Below is a small trained network, with its code and all its weights. Each question gives an input and a class and asks what happens when units are switched off, that is, made to give their printed mean instead of their output.

import numpy as np


def w(rows, s, z=0):
    codes = np.array(rows[::2]) - 128.0
    scale = np.full(codes.shape[1], s)
    scale[-1] = z or s
    return codes * scale


def f(y):
    return np.maximum(y, 0)


def log_softmax(a):
    a = a - a.max(-1, keepdims=True)
    return a - np.log(np.exp(a).sum(-1, keepdims=True))


def net(x, mask):
    res = np.array(x, float).reshape(1, 5) / 4 @ E
    y = f(res @ A[0][:, :-1].T + A[0][:, -1])
    res = res + np.where(mask, y, B[0][:, -1]) @ B[0][:, :-1]
    return log_softmax(res[-1] @ U[:, :-1].T + U[:, -1])


A, B = {}, {}
E = w([
[144,121,217,115,17,119,160],'x0',
[112,107,116,171,108,153,130],'x1',
[42,34,162,146,142,2,172],'x2',
[133,129,122,127,132,127,132],'x3',
[236,71,58,95,56,112,16],'x4',
],0.0095)
A[0] = w([
[199,25,69,139,101,100,84,3],'N1',
[109,88,111,135,79,30,146,65],'N2',
[155,94,101,156,109,92,12,39],'N3',
[163,36,172,82,132,97,72,50],'N4',
[75,105,120,141,161,1,91,39],'N5',
[91,81,43,122,253,119,67,102],'N6',
[83,71,75,142,115,28,102,24],'N7',
],0.0094,0.0049)
B[0] = w([
[79,133,163,115,195,137,179,235],'N1',
[161,190,71,190,76,225,26,207],'N2',
[138,151,152,130,205,106,244,222],'N3',
[50,43,142,100,171,58,196,198],'N4',
[216,187,57,235,133,194,121,217],'N5',
[43,73,165,63,2,78,68,254],'N6',
[154,186,81,231,107,174,101,204],'N7',
],0.0078,0.0082)
U = w([
[222,179,88,152,178,173,73,47],'0',
[80,123,167,154,254,44,252,8],'1',
[149,99,164,142,140,74,126,255],'2',
[128,97,182,111,35,40,124,149],'3',
],0.0092,0.004)

Each question gives the input, the list of numbers given to net, and the class t.
The units are the neurons (one row each of A and B). Each row of codes is followed by its name. A weight is (code - 128) times the scale printed after its matrix; where a second scale follows, it is the last column's (A, B and U).
mask holds one flag per neuron, in row order. A switched-off neuron (its flag False) gives its mean, the last column of its row in B, instead of its output. The means were averaged over made-up inputs and are rounded, as every weight is.
A unit's drop is (log p(t) with every unit on - log p(t) with that unit switched off) / (log p(t) with every unit on - log p(t) with every unit switched off).
The circuit of an input: a set's keep is (log p(t) with only the set's units on - log p(t) with every unit switched off) / (log p(t) with every unit on - log p(t) with every unit switched off). Starting from all 7 units, units are removed one at a time, each time the one whose removal leaves the highest keep (on an exact tie, the one counted first), for as long as the keep stays at least 0.8.
units of the circuit, in order: the units of the circuit, biggest drop first
most important unit: the unit with the biggest drop
k most important neurons: the k neurons with the biggest drops, biggest first
drop of u: that unit's drop, to one decimal
input [-3,0,2,-5,-4], class 2: most important unit -> N3
input [-7,-2,-1,-7,6], class 2: units of the circuit, in order -> (N6; N3)
input [5,3,7,-2,0], class 0: units of the circuit, in order -> (N2; N5)
input [5,3,7,1,1], class 0: units of the circuit, in order -> (N2; N5)
input [-2,4,-4,5,8], class 1: units of the circuit, in order -> (N3; N1)
input [-6,-8,-3,4,-2], class 3: units of the circuit, in order -> (N6; N5)
input [4,6,-7,7,8], class 1: 2 most important neurons -> (N3; N1)
input [-4,5,-3,-5,5], class 1: units of the circuit, in order -> (N3; N1; N2)
input [-3,-8,5,0,-5], class 0: units of the circuit, in order -> (N5; N4; N3)
input [-7,7,-5,-6,-1], class 3: 2 most important neurons -> (N6; N5)
input [8,8,7,6,-7], class 3: 3 most important neurons -> (N2; N3; N1)
input [7,6,8,-6,0], class 0: 2 most important neurons -> (N2; N5)
input [5,6,7,-4,-6], class 0: 2 most important neurons -> (N2; N5)
input [-4,-4,7,5,0], class 0: units of the circuit, in order -> (N5)
input [3,0,5,-5,6], class 1: 4 most important neurons -> (N4; N1; N3; N6)
input [-7,7,5,-2,8], class 1: 3 most important neurons -> (N3; N1; N4)
input [-5,-1,-3,-5,5], class 1: 3 most important neurons -> (N3; N1; N2)
input [-7,3,3,8,-4], class 2: 2 most important neurons -> (N6; N5)
input [-6,8,-1,6,4], class 2: units of the circuit, in order -> (N6; N3)
input [-6,-6,-1,1,2], class 3: units of the circuit, in order -> (N6)
input [-3,8,8,4,6], class 0: 3 most important neurons -> (N2; N5; N7)
input [-4,2,-2,-7,-3], class 2: 3 most important neurons -> (N3; N1; N4)
input [4,-8,4,-4,8], class 1: drop of N4 -> 0.5
input [-7,6,-1,3,5], class 3: drop of N6 -> 1.2
input [-3,8,8,8,-1], class 0: drop of N5 -> 0.1
input [-8,6,5,-6,1], class 3: drop of N6 -> 2.6
input [-8,-6,-6,-8,-3], class 2: units of the circuit, in order -> (N6)
